Here is a tiny trained network, its code and every weight. The questions are about switching its units off for an input and a class, where a switched-off unit gives its printed mean instead of its output.

import numpy as np


def w(rows, s, z=0):
    codes = np.array(rows[::2]) - 128.0
    scale = np.full(codes.shape[1], s)
    scale[-1] = z or s
    return codes * scale


def f(y):
    return np.maximum(y, 0)


def log_softmax(a):
    a = a - a.max(-1, keepdims=True)
    return a - np.log(np.exp(a).sum(-1, keepdims=True))


def net(x, mask):
    res = np.array(x, float).reshape(1, 8) / 4 @ E
    y = f(res @ A[0][:, :-1].T + A[0][:, -1])
    res = res + np.where(mask, y, B[0][:, -1]) @ B[0][:, :-1]
    return log_softmax(res[-1] @ U[:, :-1].T + U[:, -1])


A, B = {}, {}
E = w([
[129,128,128,129,127],'x0',
[157,138,46,100,76],'x1',
[125,127,129,129,132],'x2',
[82,241,87,169,178],'x3',
[10,55,82,126,131],'x4',
[113,147,126,2,146],'x5',
[126,125,129,129,128],'x6',
[88,158,176,113,15],'x7',
],0.0079)
A[0] = w([
[101,150,149,126,94,66],'N1',
[162,149,199,137,162,178],'N2',
[120,169,109,125,153,92],'N3',
[121,145,148,115,88,100],'N4',
[91,151,156,122,75,95],'N5',
[92,165,131,8,181,98],'N6',
[147,104,115,118,90,87],'N7',
[101,147,173,138,150,174],'N8',
[58,179,144,161,186,170],'N9',
[155,144,137,126,127,82],'N10',
[191,187,148,120,137,59],'N11',
[144,119,111,165,152,76],'N12',
[123,141,146,114,115,99],'N13',
[116,172,68,156,108,137],'N14',
[97,190,119,127,143,63],'N15',
[172,149,161,123,117,67],'N16',
[99,139,137,102,99,76],'N17',
[87,80,86,123,90,172],'N18',
[159,93,93,111,213,76],'N19',
[104,143,155,136,73,92],'N20',
[130,160,98,123,107,147],'N21',
[162,48,149,114,113,88],'N22',
[20,91,102,126,144,107],'N23',
[143,147,104,91,97,128],'N24',
[103,107,101,131,160,50],'N25',
[131,121,105,238,103,89],'N26',
[164,124,116,116,172,73],'N27',
[95,95,179,144,160,208],'N28',
[105,148,136,110,114,100],'N29',
[142,98,135,119,125,72],'N30',
[162,123,42,142,94,253],'N31',
],0.015,0.006)
B[0] = w([
[108,119,82,170,166,154],'N1',
[172,182,138,104,174,231],'N2',
[118,68,92,92,125,168],'N3',
[83,143,110,161,153,163],'N4',
[110,118,89,176,225,181],'N5',
[159,14,251,198,69,235],'N6',
[99,133,132,98,102,161],'N7',
[106,160,176,92,165,189],'N8',
[131,98,127,55,153,241],'N9',
[137,163,99,138,78,149],'N10',
[179,184,35,137,24,203],'N11',
[99,98,116,175,113,164],'N12',
[112,148,122,149,135,142],'N13',
[123,79,124,53,175,196],'N14',
[112,47,45,76,110,170],'N15',
[159,159,73,143,89,170],'N16',
[109,108,104,166,137,153],'N17',
[213,165,130,129,167,227],'N18',
[78,147,85,212,218,223],'N19',
[118,111,100,177,215,178],'N20',
[142,136,149,96,168,171],'N21',
[110,13,49,27,129,201],'N22',
[207,241,46,141,18,242],'N23',
[125,170,176,131,141,174],'N24',
[125,165,84,174,128,161],'N25',
[148,15,202,212,31,225],'N26',
[94,157,85,184,132,173],'N27',
[143,184,209,76,209,225],'N28',
[138,110,106,162,151,147],'N29',
[114,93,85,102,124,144],'N30',
[124,198,227,83,222,254],'N31',
],0.016,0.0084)
U = w([
[214,202,13,138,44,103],'0',
[148,61,157,208,59,149],'1',
[10,151,2,242,194,49],'2',
[174,151,111,93,145,255],'3',
[95,78,20,21,109,44],'4',
[140,192,150,81,149,148],'5',
],0.0072,0.0032)

Each question gives the input, the list of numbers given to net, and the class t.
The units are the neurons (one row each of A and B). Each row of codes is followed by its name. A weight is (code - 128) times the scale printed after its matrix; where a second scale follows, it is the last column's (A, B and U).
mask holds one flag per neuron, in row order. A switched-off neuron (its flag False) gives its mean, the last column of its row in B, instead of its output. The means were averaged over made-up inputs and are rounded, as every weight is.
A unit's drop is (log p(t) with every unit on - log p(t) with that unit switched off) / (log p(t) with every unit on - log p(t) with every unit switched off).
The circuit of an input: a set's keep is (log p(t) with only the set's units on - log p(t) with every unit switched off) / (log p(t) with every unit on - log p(t) with every unit switched off). Starting from the 12 units with the biggest drops (on a tie, the unit counted first), units are removed one at a time, each time the one whose removal leaves the highest keep (on an exact tie, the one counted first), for as long as the keep stays at least 0.8.
circuit, biggest first: the units of the circuit, biggest drop first
most important unit: the unit with the biggest drop
k most important neurons: the k neurons with the biggest drops, biggest first
drop when u is switched off: that unit's drop, to one decimal
input [8,2,1,8,0,-8,4,2], class 1: 2 most important neurons	N26, N22
input [-1,-5,1,8,7,5,1,-1], class 4: circuit, biggest first	N9
input [-1,-7,0,-8,1,7,1,7], class 4: 2 most important neurons	N22, N26
input [-8,-4,5,0,1,2,-7,6], class 2: circuit, biggest first	N5, N20
input [5,4,-5,5,-2,-3,-8,-6], class 2: 2 most important neurons	N19, N28
input [-6,7,3,7,-5,4,5,5], class 4: 2 most important neurons	N15, N14
input [-4,2,-4,7,-3,7,-5,-4], class 1: 2 most important neurons	N6, N22
input [1,-2,-4,-5,-5,2,-3,3], class 0: circuit, biggest first	N31, N16
input [3,-3,4,6,8,7,-4,-6], class 0: 2 most important neurons	N23, N26
input [-7,-6,0,-8,4,-3,-2,-4], class 4: 2 most important neurons	N22, N31
input [-7,-5,-4,-3,-4,-5,3,7], class 2: circuit, biggest first	N20, N5
input [-8,1,-5,0,6,2,2,7], class 2: 2 most important neurons	N5, N20
input [-3,-5,4,3,-3,-8,4,6], class 1: 2 most important neurons	N26, N31
input [8,-4,-1,-3,6,2,-4,8], class 2: most important unit	N5
input [-3,5,1,-6,4,4,0,-6], class 2: 4 most important neurons	N19, N9, N28, N2
input [-4,-6,-6,-8,4,6,8,6], class 4: 3 most important neurons	N22, N31, N26
input [-1,-3,7,7,3,-7,-8,6], class 1: 2 most important neurons	N26, N22
input [7,-5,1,8,1,7,-7,-1], class 4: 4 most important neurons	N9, N15, N26, N3
input [-5,-6,-2,-5,-6,-2,7,3], class 0: 2 most important neurons	N31, N16
input [-6,1,3,-1,-8,-6,-2,-3], class 0: circuit, biggest first	N11
input [7,1,0,1,-8,-2,4,1], class 0: drop when N11 is switched off	0.3
input [-6,5,0,-5,8,7,6,-3], class 0: drop when N5 is switched off	0.0
input [7,6,3,-5,-1,-5,-7,-7], class 2: drop when N19 is switched off	0.6
input [-5,2,-8,0,4,8,-1,2], class 1: drop when N6 is switched off	1.2
